Where the symbols take the states:
fofe: $>zipe, *>zeze
lebu: $>reka, *>fiza
mara: $>kedi, *>guno
mamu: $>kavu, *>ropa
neni: $>tidu, *>ripo
pare: $>guno, *>pafi
nuvu: $>pezo, *>belu
sute: $>mara, *>reka
logu: $>vege, *>kobi
masu: $>lubi, *>nuvu
musa: $>logu, *>nika
toto: $>ropa, *>zifu
navu: $>ripo, *>gale
rivi: $>neru, *>leka
gibu: $>nagi, *>gale
sali: $>tari, *>lono
tidu: $>meka, *>nagi
peno: $>pesa, *>tari
buni: $>pezo, *>pufi
fibo: $>beve, *>peno
sizo: $>pezi, *>bize
vake: $>teda, *>fosa
laka: $>pezi, *>sute
neru: $>rivi, *>boze
bika: $>boze, *>tidu
nika: $>kobi, *>fozo
gapi: $>fofe, *>vofe
fosa: $>sila, *>laka
pafi: $>femi, *>fofe
nene: $>bika, *>nagi
guno: $>sila, *>depu
degi: $>sute, *>lebu
bodo: $>vava, *>navi
rusu: $>masu, *>dabo
kobi: $>tade, *>muve
nagi: $>bodo, *>sali
tava: $>nuvu, *>lelu
sila: $>tari, *>ripo
vufu: $>pomo, *>vofe
vizu: $>sizo, *>pare
lune: $>guno, *>pesa
tari: $>pesa, *>laka
leka: $>neni, *>navu
gale: $>goge, *>rivi
boze: $>leka, *>meka
pezo: $>gibu, *>buku
fozo: $>lubi, *>rozi
guma: $>boze, *>lubi
goge: $>nedi, *>nene
lelu: $>nagi, *>goge
taze: $>peno, *>sila
tade: $>guma, *>masu
bize: $>fosa, *>pafi
lono: $>taze, *>guno
zifu: $>repu, *>buni
munu: $>sali, *>beve
lubi: $>buku, *>pezo
vege: $>pufi, *>tade
zeze: $>libu, *>buni
dabo: $>rato, *>logu
tivi: $>tava, *>gibu
ripo: $>nagi, *>munu
navi: $>pesa, *>taze
rozi: $>repu, *>zusi
nedi: $>neru, *>bika
dapa: $>poki, *>suzi
zili: $>pafi, *>gapi
libu: $>suzi, *>pomo
pomo: $>fiza, *>logu
reka: $>lune, *>teda
pufi: $>nika, *>guma
buku: $>gale, *>neru
vofe: $>vufu, *>mamu
rato: $>buni, *>vege
zusi: $>zifu, *>libu
lufe: $>pare, *>kedi
pezi: $>lufe, *>mara
selo: $>rato, *>dapa
tufi: $>laka, *>degi
belu: $>vava, *>nedi
fiza: $>mamu, *>toto
ropa: $>rusu, *>repu
beve: $>lono, *>sali
kavu: $>ropa, *>toto
vava: $>munu, *>reka
muve: $>masu, *>tava
meka: $>navu, *>bodo
repu: $>dabo, *>musa
poki: $>zeze, *>vofe
kedi: $>vava, *>laka
depu: $>tufi, *>lufe
pesa: $>depu, *>pezi
femi: $>selo, *>zipe
zipe: $>dapa, *>libu
teda: $>pare, *>zili
suzi: $>vofe, *>fiza

In the rows, 440 stands for zero.

The rows follow the links: the fewer symbols apart two states are, the more alike their rows tend to be.

Each row is also shifted at random along 8 hidden directions that mean nothing.

Some states, each with a row of numbers:
nagi -> [ 626  401  390  428  480  405  385  482  436  455  400  517  461  459  490  433  366  410  401  350  389  388  395  467  443  449  448  463  480  442  472  359  506  463  446  482  426  489]
guma -> [ 498  390  535  244  485  690  378  408  422  398  403  491  488  502  377  493  397  278  575  413  496  322  506  477  468  449  462  379  557  392  390  365  532  306  540  425  452  454]
fozo -> [ 457  396  478  462  423  455  448  424  450  420  456  484  493  446  527  404  421  418  511  401  444  520  487  441  420  379  405  398  485  374  386  402  394  463  364  446  398  512]
pafi -> [ 244  400  436  465  384  521  421  427  457  481  367  350  488  495  521  431  465  396  586  592  425  397  459  393  552  405  455  411  536  402  359  356  473  460  441  330  338  500]
vizu -> [ 368  486  495  428  456  494  451  392  427  435  426  303  320  494  286  522  487  443  464  605  519  235  406  431  459  490  502  412  432  491  487  474  433  360  542  347  451  354]
nene -> [ 243  388  413  370  477  407  356  464  434  470  376  475  472  474  548  424  510  416  430  430  382  340  430  465  529  454  487  459  458  424  430  329  493  484  471  435  436  531]
sute -> [ 494  492  382  434  366  365  469  450  435  419  474  465  494  406  296  434  532  447  408  386  446  571  395  432  378  433  462  451  385  423  552  513  489  387  372  497  467  424]
nika -> [ 290  480  487  472  450  356  487  405  436  393  531  427  365  392  379  408  457  484  396  414  423  471  479  458  348  423  479  410  381  429  443  519  422  428  380  462  485  419]
teda -> [ 756  387  287  501  272  408  413  426  472  475  510  512  476  465  580  402  467  485  506  392  409  497  400  372  345  343  484  437  530  379  536  478  500  491  274  436  349  605]
zusi -> [ 461  408  442  429  453  417  417  425  435  410  461  479  514  437  560  387  416  394  418  400  460  417  492  426  436  417  436  401  422  435  382  343  383  500  412  452  425  431]
lelu -> [ 407  443  458  438  519  435  490  469  433  410  489  445  274  512  442  558  443  458  422  442  525  301  420  483  400  464  430  498  327  534  533  384  442  463  504  429  482  361]
ripo -> [ 571  428  504  439  567  400  420  411  431  371  338  459  291  454  481  424  316  444  369  412  381  330  377  481  494  438  425  394  456  520  406  414  414  452  470  459  500  389]
masu -> [ 354  444  543  458  513  430  455  513  433  426  429  506  407  381  401  466  424  446  414  339  387  393  484  479  449  471  507  496  425  429  354  488  416  426  470  516  470  411]
vava -> [ 503  380  378  426  400  368  431  476  440  405  447  666  425  458  520  433  461  446  408  181  412  484  370  432  378  397  447  465  402  428  536  424  482  463  354  587  460  475]
navu -> [ 414  465  394  499  426  351  451  357  459  459  442  318  295  472  444  412  496  578  434  611  426  519  383  478  480  401  403  395  476  465  483  536  385  460  373  333  458  546]
navi -> [ 403  392  496  421  406  472  415  394  466  479  383  375  303  537  560  489  410  527  486  575  495  431  365  416  418  416  331  436  525  410  476  423  385  476  464  332  444  502]
goge -> [ 416  419  521  487  531  439  493  454  455  432  350  405  265  554  455  532  434  503  525  512  482  430  426  510  574  418  353  472  458  491  387  391  371  442  487  382  454  456]
tari -> [ 520  404  413  379  413  524  394  425  446  474  434  409  501  445  582  438  391  405  432  496  489  402  369  404  325  445  398  436  445  414  549  377  466  506  471  390  425  445]
dapa -> [ 386  392  312  336  361  431  343  493  434  503  477  637  651  416  467  385  444  386  417  204  397  460  496  396  458  481  524  468  514  401  409  406  492  411  442  570  426  512]
kobi -> [ 629  493  440  454  420  473  490  449  438  456  530  401  490  395  320  443  372  410  468  460  414  536  488  471  320  452  446  449  448  407  473  483  561  398  432  440  406  430]
buku -> [ 519  419  404  399  412  514  440  414  454  426  518  487  410  496  419  501  486  462  491  420  577  400  447  471  394  418  449  436  464  447  530  508  364  384  416  435  454  501]
vufu -> [ 359  453  406  311  466  586  432  431  421  377  544  404  368  464  426  531  477  367  397  493  517  318  482  430  415  477  419  450  323  538  499  428  517  433  522  407  517  309]
peno -> [ 340  536  402  359  493  375  340  474  383  408  455  357  594  264  330  393  407  371  183  463  393  283  383  433  323  536  597  453  370  462  539  511  428  448  483  474  513  340]
pezi -> [ 536  477  443  461  408  535  487  457  428  523  376  507  606  422  235  436  436  366  508  327  485  538  405  449  443  503  410  449  427  397  494  436  523  314  519  520  370  381]

From each start, follow one symbol. Which state do you reach?
Answers are names.
start [ 703  428  443  368  436  376  386  459  428  347  398  506  392  430  413  437  424  431  379  357  386  390  391  411  454  411  526  438  487  450  429  469  421  419  384  485  518  434]
* teda
start [ 457  417  537  440  487  448  419  473  441  412  358  494  496  392  429  415  395  424  475  370  396  459  480  472  518  409  490  443  548  377  302  482  328  413  409  480  442  506]
* pezo
start [ 404  431  398  423  457  346  374  462  447  460  385  509  443  440  395  428  518  497  398  363  394  413  411  484  542  442  522  468  498  440  434  495  386  398  416  484  464  559]
$ neru
start [ 230  468  369  445  466  480  445  518  425  460  475  411  607  407  417  471  511  350  437  449  487  431  458  489  419  463  464  505  361  437  534  393  478  457  450  448  382  450]
$ nagi
start [ 477  406  325  424  368  417  431  468  450  473  526  517  477  437  557  414  446  473  420  358  424  548  488  394  435  432  410  478  423  459  428  441  445  504  399  489  444  462]
$ vofe
start [ 441  400  316  404  360  413  408  442  440  434  529  490  454  464  515  437  434  445  450  414  445  380  463  387  423  421  527  442  481  477  452  435  440  477  391  449  433  472]
* zeze
start [ 396  423  479  345  416  470  416  418  438  391  414  419  355  476  448  496  498  452  428  487  509  376  352  401  393  438  448  434  415  445  531  439  422  440  448  397  514  407]
$ guno
start [ 579  453  400  470  428  299  443  459  450  424  463  454  430  414  459  392  362  520  389  419  383  539  484  403  481  424  456  453  497  470  324  488  333  466  381  466  483  468]
* pomo
start [ 619  397  488  379  449  498  455  404  444  421  489  555  419  466  479  425  345  414  499  316  447  457  486  452  364  429  454  401  477  418  412  418  467  406  453  500  464  447]
$ nika
start [ 374  444  503  389  418  448  374  408  436  480  483  395  431  463  406  442  467  441  447  511  431  356  504  427  415  466  461  419  505  385  377  417  483  398  486  391  436  482]
* logu
start [ 406  472  432  353  434  429  405  467  420  448  365  390  600  361  386  401  501  378  388  474  407  440  388  412  441  500  530  453  394  401  480  413  475  442  479  446  468  401]
$ kedi
start [ 280  455  530  568  440  386  531  446  450  460  306  520  393  409  366  420  431  517  463  314  415  596  353  435  489  437  371  450  412  414  413  509  360  406  429  525  432  383]
* depu
start [ 406  428  472  421  451  313  376  411  435  363  481  536  396  423  420  408  456  475  333  321  448  320  461  427  415  421  530  396  461  434  387  484  319  408  381  504  502  456]
$ repu
start [ 532  430  546  479  495  365  495  417  444  426  449  478  281  425  482  414  350  521  436  380  367  484  479  454  428  442  434  425  440  452  325  469  411  460  449  473  499  407]
* kobi
start [ 502  401  444  475  530  411  511  509  425  439  507  568  415  372  668  431  375  437  387  265  390  424  458  458  325  465  487  508  287  471  466  374  467  587  459  547  458  363]
* tava
